Below are the code and all the weights of a small trained network. Each question names an input and a class and asks about switching units off, where a switched-off unit gives its printed mean instead of its output.

import numpy as np


def w(rows, s, z=0):
    codes = np.array(rows[::2]) - 128.0
    scale = np.full(codes.shape[1], s)
    scale[-1] = z or s
    return codes * scale


def norm(h):
    return h / np.sqrt((h * h).mean(-1, keepdims=True) + 1e-5)


def f(y):
    return y / 2 * (1 + np.tanh(0.7978845608 * (y + 0.044715 * y**3)))


def log_softmax(a):
    a = a - a.max(-1, keepdims=True)
    return a - np.log(np.exp(a).sum(-1, keepdims=True))


def net(x, mask):
    res = np.array(x, float).reshape(1, 3) / 4 @ E
    u = 0
    for l in range(4):
        y = f(norm(res) @ A[l][:, :-1].T + A[l][:, -1])
        res = res + np.where(mask[u : u + 9], y, B[l][:, -1]) @ B[l][:, :-1]
        u += 9
    return log_softmax(norm(res)[-1] @ U[:, :-1].T + U[:, -1])


A, B = {}, {}
E = w([
[213,254,42,159],'x0',
[136,209,214,31],'x1',
[37,193,148,106],'x2',
],0.0057)
A[0] = w([
[46,103,1,132,57],'L0N0',
[20,186,106,102,18],'L0N1',
[135,169,53,142,254],'L0N2',
[148,117,116,177,94],'L0N3',
[103,134,119,102,43],'L0N4',
[70,60,145,93,133],'L0N5',
[103,107,71,79,33],'L0N6',
[181,161,53,115,163],'L0N7',
[103,129,191,108,46],'L0N8',
],0.0083,0.0017)
B[0] = w([
[132,90,152,216,205],'L0N0',
[113,120,233,203,193],'L0N1',
[1,80,145,102,254],'L0N2',
[103,117,208,52,146],'L0N3',
[112,108,201,138,114],'L0N4',
[44,159,60,52,224],'L0N5',
[171,108,175,96,108],'L0N6',
[89,67,67,113,246],'L0N7',
[202,156,29,96,152],'L0N8',
],0.0053,0.0031)
A[1] = w([
[182,199,112,118,8],'L1N0',
[79,96,78,116,40],'L1N1',
[160,206,171,77,91],'L1N2',
[110,131,1,71,203],'L1N3',
[113,81,148,229,216],'L1N4',
[50,229,56,195,101],'L1N5',
[98,150,89,99,94],'L1N6',
[122,218,224,101,72],'L1N7',
[160,101,181,49,67],'L1N8',
],0.0078,0.0017)
B[1] = w([
[102,126,139,91,150],'L1N0',
[154,116,116,98,180],'L1N1',
[161,1,163,82,203],'L1N2',
[154,83,166,94,248],'L1N3',
[99,215,131,90,224],'L1N4',
[72,105,119,78,253],'L1N5',
[133,78,126,110,156],'L1N6',
[188,52,164,121,217],'L1N7',
[149,131,72,160,159],'L1N8',
],0.0068,0.0035)
A[2] = w([
[7,158,95,244,189],'L2N0',
[124,160,139,75,6],'L2N1',
[133,153,141,40,60],'L2N2',
[203,67,143,156,217],'L2N3',
[138,172,108,185,180],'L2N4',
[163,183,98,98,210],'L2N5',
[94,170,204,133,137],'L2N6',
[118,188,84,82,120],'L2N7',
[153,136,172,95,162],'L2N8',
],0.011,0.0016)
B[2] = w([
[253,84,173,122,253],'L2N0',
[178,96,44,89,138],'L2N1',
[146,97,121,153,187],'L2N2',
[108,206,203,148,197],'L2N3',
[111,105,137,16,119],'L2N4',
[21,63,127,155,129],'L2N5',
[143,182,117,196,155],'L2N6',
[78,91,90,119,136],'L2N7',
[159,121,71,175,164],'L2N8',
],0.007,0.0063)
A[3] = w([
[109,218,117,181,253],'L3N0',
[130,153,32,85,98],'L3N1',
[55,101,152,90,160],'L3N2',
[184,122,49,67,142],'L3N3',
[146,221,158,164,137],'L3N4',
[87,83,127,71,145],'L3N5',
[106,203,166,29,157],'L3N6',
[131,68,138,146,166],'L3N7',
[173,95,254,137,177],'L3N8',
],0.0087,0.0037)
B[3] = w([
[33,167,123,156,127],'L3N0',
[85,99,88,67,132],'L3N1',
[147,171,111,146,160],'L3N2',
[34,167,175,196,163],'L3N3',
[101,194,109,102,135],'L3N4',
[52,124,70,110,173],'L3N5',
[211,56,145,254,140],'L3N6',
[163,193,136,113,175],'L3N7',
[86,178,68,137,254],'L3N8',
],0.0058,0.0095)
U = w([
[99,75,94,80,249],'0',
[249,87,187,143,171],'1',
[121,206,146,165,3],'2',
],0.018,0.0007)

Each question gives the input, the list of numbers given to net, and the class t.
The units are the neurons (one row each of A and B). Each row of codes is followed by its name. A weight is (code - 128) times the scale printed after its matrix; where a second scale follows, it is the last column's (A, B and U).
mask holds one flag per neuron, layer by layer. A switched-off neuron (its flag False) gives its mean, the last column of its row in B, instead of its output. The means were averaged over made-up inputs and are rounded, as every weight is.
A unit's drop is (log p(t) with every unit on - log p(t) with that unit switched off) / (log p(t) with every unit on - log p(t) with every unit switched off).
The circuit of an input: a set's keep is (log p(t) with only the set's units on - log p(t) with every unit switched off) / (log p(t) with every unit on - log p(t) with every unit switched off). Starting from the 12 units with the biggest drops (on a tie, the unit counted first), units are removed one at a time, each time the one whose removal leaves the highest keep (on an exact tie, the one counted first), for as long as the keep stays at least 0.8.
circuit, biggest first: the units of the circuit, biggest drop first
unit that matters most: the unit with the biggest drop
k most important neurons: the k neurons with the biggest drops, biggest first
k most important neurons of layer l: the k neurons of layer l with the biggest drops, biggest first
input [2,5,-8], class 2: circuit, biggest first	(L2N3; L2N0)
input [-1,-4,6], class 2: unit that matters most	L1N4
input [6,-6,-3], class 0: circuit, biggest first	(L0N7; L2N4; L3N1)
input [6,8,6], class 1: circuit, biggest first	(L1N2; L3N6)
input [-5,-6,7], class 2: 3 most important neurons of layer 1	(L1N4; L1N7; L1N2)
input [1,-6,-7], class 2: 3 most important neurons	(L2N3; L0N3; L1N5)
input [5,-7,3], class 1: 2 most important neurons of layer 0	(L0N0; L0N5)
input [4,-7,1], class 1: 3 most important neurons	(L2N0; L0N0; L0N5)
input [-1,-1,5], class 2: 3 most important neurons	(L0N1; L2N6; L1N4)
input [4,-5,1], class 1: 4 most important neurons	(L2N0; L0N0; L0N5; L1N2)
input [7,7,7], class 0: 4 most important neurons of layer 2	(L2N0; L2N3; L2N1; L2N5)
input [6,5,3], class 0: 2 most important neurons	(L2N0; L1N5)
input [-4,-1,-5], class 2: 3 most important neurons	(L0N2; L1N5; L0N7)
input [0,-6,3], class 1: circuit, biggest first	(L2N0)
input [-6,8,1], class 1: 4 most important neurons	(L1N7; L0N2; L0N7; L1N5)
input [7,5,-7], class 0: 2 most important neurons of layer 1	(L1N7; L1N0)
input [-7,-5,8], class 2: 4 most important neurons	(L0N1; L0N7; L1N2; L2N6)
input [3,0,2], class 0: 2 most important neurons	(L1N5; L0N7)
input [-2,-4,7], class 2: 3 most important neurons	(L1N4; L3N8; L2N6)
input [-2,8,-1], class 1: unit that matters most	L1N2
input [7,-6,2], class 0: 2 most important neurons	(L1N5; L0N1)
input [4,8,6], class 1: 2 most important neurons of layer 1	(L1N2; L1N7)
